Below are the code and all the weights of a small trained network. Each question names an input and a class and asks about switching units off, where a switched-off unit gives its printed mean instead of its output.

import numpy as np


def w(rows, s, z=0):
    codes = np.array(rows[::2]) - 128.0
    scale = np.full(codes.shape[1], s)
    scale[-1] = z or s
    return codes * scale


def f(y):
    return np.maximum(y, 0)


def log_softmax(a):
    a = a - a.max(-1, keepdims=True)
    return a - np.log(np.exp(a).sum(-1, keepdims=True))


def net(x, mask):
    res = np.array(x, float).reshape(1, 8) / 4 @ E
    y = f(res @ A[0][:, :-1].T + A[0][:, -1])
    res = res + np.where(mask, y, B[0][:, -1]) @ B[0][:, :-1]
    return log_softmax(res[-1] @ U[:, :-1].T + U[:, -1])


A, B = {}, {}
E = w([
[127,130,130,126],'x0',
[108,199,195,103],'x1',
[249,90,170,36],'x2',
[127,128,128,126],'x3',
[130,125,125,127],'x4',
[254,192,122,242],'x5',
[126,129,130,128],'x6',
[149,221,19,58],'x7',
],0.0068)
A[0] = w([
[161,53,42,169,220],'n1',
[169,144,127,186,30],'n2',
[132,162,101,112,222],'n3',
[211,116,157,84,29],'n4',
[169,97,156,31,79],'n5',
[102,116,81,160,111],'n6',
[69,114,148,108,51],'n7',
[167,192,172,146,113],'n8',
[69,61,156,102,120],'n9',
[192,128,120,60,187],'n10',
[88,148,114,156,46],'n11',
[169,125,167,88,115],'n12',
[57,121,163,62,54],'n13',
[18,134,116,163,143],'n14',
[156,212,24,104,111],'n15',
[60,166,70,188,78],'n16',
[109,108,147,89,74],'n17',
[131,101,168,161,36],'n18',
[129,104,158,157,49],'n19',
[116,2,248,190,70],'n20',
[145,209,159,125,102],'n21',
[125,184,160,121,118],'n22',
[148,141,131,175,199],'n23',
[99,167,173,118,123],'n24',
[71,156,141,198,58],'n25',
[60,80,119,58,35],'n26',
[71,81,141,68,90],'n27',
[101,216,208,100,254],'n28',
[203,83,124,80,93],'n29',
[141,91,253,232,86],'n30',
[112,150,183,138,239],'n31',
[188,173,164,221,51],'n32',
[126,161,94,89,34],'n33',
[49,189,86,188,248],'n34',
[141,221,45,74,15],'n35',
],0.012,0.0074)
B[0] = w([
[176,66,119,8,222],'n1',
[210,207,94,118,153],'n2',
[61,70,122,118,197],'n3',
[111,191,170,190,159],'n4',
[155,169,176,170,179],'n5',
[167,95,194,157,156],'n6',
[133,199,107,144,154],'n7',
[180,153,126,49,169],'n8',
[179,143,62,117,195],'n9',
[135,88,163,169,203],'n10',
[167,179,195,196,139],'n11',
[120,137,203,147,163],'n12',
[160,192,59,115,179],'n13',
[191,134,147,110,206],'n14',
[2,109,88,172,212],'n15',
[161,156,250,176,180],'n16',
[172,204,126,140,148],'n17',
[102,142,104,183,140],'n18',
[58,158,114,147,137],'n19',
[50,122,79,193,230],'n20',
[121,116,75,109,158],'n21',
[110,99,158,97,151],'n22',
[166,125,83,38,190],'n23',
[153,101,122,109,156],'n24',
[143,154,189,167,160],'n25',
[142,204,64,109,179],'n26',
[200,176,112,107,187],'n27',
[125,48,146,46,230],'n28',
[149,144,238,177,174],'n29',
[27,132,76,154,211],'n30',
[102,37,102,100,206],'n31',
[207,218,37,73,189],'n32',
[75,128,66,187,141],'n33',
[192,91,196,127,247],'n34',
[33,150,83,231,180],'n35',
],0.0067,0.011)
U = w([
[167,254,47,116,2],'0',
[41,151,72,200,52],'1',
[149,185,206,187,98],'2',
[132,72,103,82,168],'3',
[129,99,102,111,249],'4',
[131,100,103,109,229],'5',
[133,85,107,101,139],'6',
],0.014,0.0058)

Each question gives the input, the list of numbers given to net, and the class t.
The units are the neurons (one row each of A and B). Each row of codes is followed by its name. A weight is (code - 128) times the scale printed after its matrix; where a second scale follows, it is the last column's (A, B and U).
mask holds one flag per neuron, in row order. A switched-off neuron (its flag False) gives its mean, the last column of its row in B, instead of its output. The means were averaged over made-up inputs and are rounded, as every weight is.
A unit's drop is (log p(t) with every unit on - log p(t) with that unit switched off) / (log p(t) with every unit on - log p(t) with every unit switched off).
The circuit of an input: a set's keep is (log p(t) with only the set's units on - log p(t) with every unit switched off) / (log p(t) with every unit on - log p(t) with every unit switched off). Starting from the 12 units with the biggest drops (on a tie, the unit counted first), units are removed one at a time, each time the one whose removal leaves the highest keep (on an exact tie, the one counted first), for as long as the keep stays at least 0.8.
units of the circuit, in order: the units of the circuit, biggest drop first
top k neurons: the k neurons with the biggest drops, biggest first
drop when u is switched off: that unit's drop, to one decimal
input [-3,0,2,0,3,5,4,-6], class 1: units of the circuit, in order -> (n30)
input [4,3,2,3,-7,-3,-6,7], class 1: units of the circuit, in order -> (n35; n15)
input [0,5,-6,5,-6,-5,5,-1], class 2: top 2 neurons -> (n16; n1)
input [-7,-1,-8,-1,3,-8,7,3], class 0: units of the circuit, in order -> (n26; n13)
input [-5,-4,6,-2,-5,-6,-6,7], class 1: top 2 neurons -> (n35; n15)
input [1,7,-7,-6,5,-3,-5,8], class 1: top 3 neurons -> (n35; n15; n1)
input [5,7,8,-5,4,-3,-8,-8], class 1: units of the circuit, in order -> (n20; n30)
input [-3,-5,-8,-3,5,-4,1,7], class 2: units of the circuit, in order -> (n16; n34)
input [-3,7,-4,-2,-1,2,5,6], class 3: top 3 neurons -> (n28; n34; n20)
input [7,5,-2,0,-4,2,6,5], class 6: top 2 neurons -> (n28; n20)
input [-2,-8,-3,-7,2,-2,-4,-8], class 1: top 2 neurons -> (n20; n30)
input [-2,5,-1,-3,7,-2,3,-8], class 1: top 3 neurons -> (n20; n30; n1)
input [6,6,-6,-4,-8,5,-8,4], class 4: top 2 neurons -> (n28; n21)
input [-7,-8,-4,-7,6,4,-5,-3], class 3: units of the circuit, in order -> (n1)
input [-6,-7,-8,-4,-6,8,1,-2], class 0: top 4 neurons -> (n32; n23; n2; n1)
input [1,-2,-2,3,-6,-7,-6,7], class 0: top 2 neurons -> (n26; n27)
input [-3,-7,-6,7,-5,6,-4,2], class 3: top 3 neurons -> (n1; n23; n34)
input [-8,6,4,-3,-4,-8,5,3], class 0: top 2 neurons -> (n13; n26)
input [3,-1,-4,7,7,7,7,-3], class 0: top 2 neurons -> (n32; n2)
input [-2,-6,3,-5,-8,8,4,-1], class 0: units of the circuit, in order -> (n32)
input [-8,-5,-8,-5,-5,-6,5,4], class 2: top 2 neurons -> (n16; n34)
input [5,-7,8,3,-1,-2,5,2], class 2: drop when n29 is switched off -> 0.2
input [8,-4,-1,-5,2,-8,6,7], class 0: drop when n27 is switched off -> 0.1
input [1,4,6,-7,-6,2,0,7], class 1: drop when n35 is switched off -> 0.2
input [2,-4,-7,8,-6,-7,2,-4], class 0: drop when n27 is switched off -> 0.1
